Below are the code and all the weights of a small trained network. Each question names an input and a class and asks about switching units off, where a switched-off unit gives its printed mean instead of its output.

import numpy as np


def w(rows, s, z=0):
    codes = np.array(rows[::2]) - 128.0
    scale = np.full(codes.shape[1], s)
    scale[-1] = z or s
    return codes * scale


def norm(h):
    return h / np.sqrt((h * h).mean(-1, keepdims=True) + 1e-5)


def f(y):
    return y / 2 * (1 + np.tanh(0.7978845608 * (y + 0.044715 * y**3)))


def log_softmax(a):
    a = a - a.max(-1, keepdims=True)
    return a - np.log(np.exp(a).sum(-1, keepdims=True))


def net(x, mask):
    res = np.array(x, float).reshape(1, 2) / 4 @ E
    u = 0
    for l in range(2):
        y = f(norm(res) @ A[l][:, :-1].T + A[l][:, -1])
        res = res + np.where(mask[u : u + 7], y, B[l][:, -1]) @ B[l][:, :-1]
        u += 7
    return log_softmax(norm(res)[-1] @ U[:, :-1].T + U[:, -1])


A, B = {}, {}
E = w([
[208,82,235,253],'x0',
[255,124,223,149],'x1',
],0.0036)
A[0] = w([
[165,53,144,179,117],'L0N1',
[141,52,128,181,3],'L0N2',
[121,154,66,57,105],'L0N3',
[125,146,111,103,155],'L0N4',
[177,211,67,177,117],'L0N5',
[44,112,137,54,105],'L0N6',
[1,124,183,185,128],'L0N7',
],0.0091,0.003)
B[0] = w([
[133,34,43,104,217],'L0N1',
[206,69,131,146,153],'L0N2',
[83,49,43,127,252],'L0N3',
[192,100,212,175,161],'L0N4',
[226,42,255,30,126],'L0N5',
[133,133,68,212,230],'L0N6',
[175,232,102,172,218],'L0N7',
],0.0052,0.0041)
A[1] = w([
[85,125,126,109,2],'L1N1',
[140,68,191,25,143],'L1N2',
[154,170,253,114,251],'L1N3',
[120,80,52,107,32],'L1N4',
[82,168,63,21,184],'L1N5',
[122,105,98,164,241],'L1N6',
[58,123,163,50,186],'L1N7',
],0.012,0.0014)
B[1] = w([
[144,122,167,74,123],'L1N1',
[44,203,56,134,204],'L1N2',
[119,255,155,173,187],'L1N3',
[115,118,74,189,253],'L1N4',
[237,156,233,127,237],'L1N5',
[90,134,232,17,227],'L1N6',
[69,38,191,219,131],'L1N7',
],0.008,0.0054)
U = w([
[153,254,108,174,162],'0',
[242,75,159,141,182],'1',
[77,123,52,152,190],'2',
[103,140,160,29,17],'3',
[82,127,176,96,2],'4',
],0.015,0.0073)

Each question gives the input, the list of numbers given to net, and the class t.
The units are the neurons (one row each of A and B). Each row of codes is followed by its name. A weight is (code - 128) times the scale printed after its matrix; where a second scale follows, it is the last column's (A, B and U).
mask holds one flag per neuron, layer by layer. A switched-off neuron (its flag False) gives its mean, the last column of its row in B, instead of its output. The means were averaged over made-up inputs and are rounded, as every weight is.
A unit's drop is (log p(t) with every unit on - log p(t) with that unit switched off) / (log p(t) with every unit on - log p(t) with every unit switched off).
The circuit of an input: a set's keep is (log p(t) with only the set's units on - log p(t) with every unit switched off) / (log p(t) with every unit on - log p(t) with every unit switched off). Starting from the 12 units with the biggest drops (on a tie, the unit counted first), units are removed one at a time, each time the one whose removal leaves the highest keep (on an exact tie, the one counted first), for as long as the keep stays at least 0.8.
units of the circuit, in order: the units of the circuit, biggest drop first
most important unit: the unit with the biggest drop
top k neurons: the k neurons with the biggest drops, biggest first
top k neurons in layer l: the k neurons of layer l with the biggest drops, biggest first
drop of u: that unit's drop, to one decimal
input [3,-1], class 2: units of the circuit, in order	L1N5
input [4,-2], class 1: top 2 neurons	L1N2, L0N2
input [6,7], class 0: top 3 neurons in layer 1	L1N3, L1N5, L1N2
input [3,-2], class 2: top 2 neurons in layer 0	L0N1, L0N4
input [3,6], class 0: top 3 neurons	L0N3, L0N6, L1N2
input [0,-2], class 2: top 2 neurons	L1N5, L0N6
input [8,8], class 0: top 2 neurons in layer 0	L0N3, L0N6
input [6,8], class 0: top 3 neurons in layer 1	L1N3, L1N5, L1N2
input [-2,-6], class 0: top 2 neurons	L1N5, L0N6
input [2,-1], class 2: top 4 neurons	L0N1, L1N5, L0N4, L1N4
input [4,-1], class 1: top 3 neurons	L1N2, L0N3, L0N2
input [-4,2], class 1: top 2 neurons	L1N2, L1N5
input [-3,1], class 2: top 3 neurons in layer 0	L0N6, L0N4, L0N3
input [7,8], class 0: top 4 neurons	L1N3, L0N3, L0N6, L1N5
input [2,-8], class 0: units of the circuit, in order	L0N7
input [-3,3], class 2: top 3 neurons	L0N7, L0N4, L0N5
input [1,-8], class 0: top 2 neurons in layer 0	L0N7, L0N1
input [-8,7], class 1: top 3 neurons	L1N5, L0N3, L1N3
input [-1,-1], class 2: top 2 neurons in layer 0	L0N6, L0N3
input [1,3], class 2: most important unit	L0N1
input [-8,-4], class 1: top 3 neurons	L1N2, L1N5, L1N3
input [-3,0], class 2: top 2 neurons	L0N6, L1N4
input [1,-1], class 2: top 2 neurons in layer 1	L1N5, L1N3
input [6,-2], class 1: top 2 neurons	L1N2, L0N3
input [-7,6], class 1: top 3 neurons	L1N5, L0N3, L1N3
input [1,-7], class 0: top 3 neurons in layer 0	L0N7, L0N1, L0N2
input [3,8], class 0: top neuron in layer 1	L1N3
input [8,-4], class 1: drop of L0N1	0.2
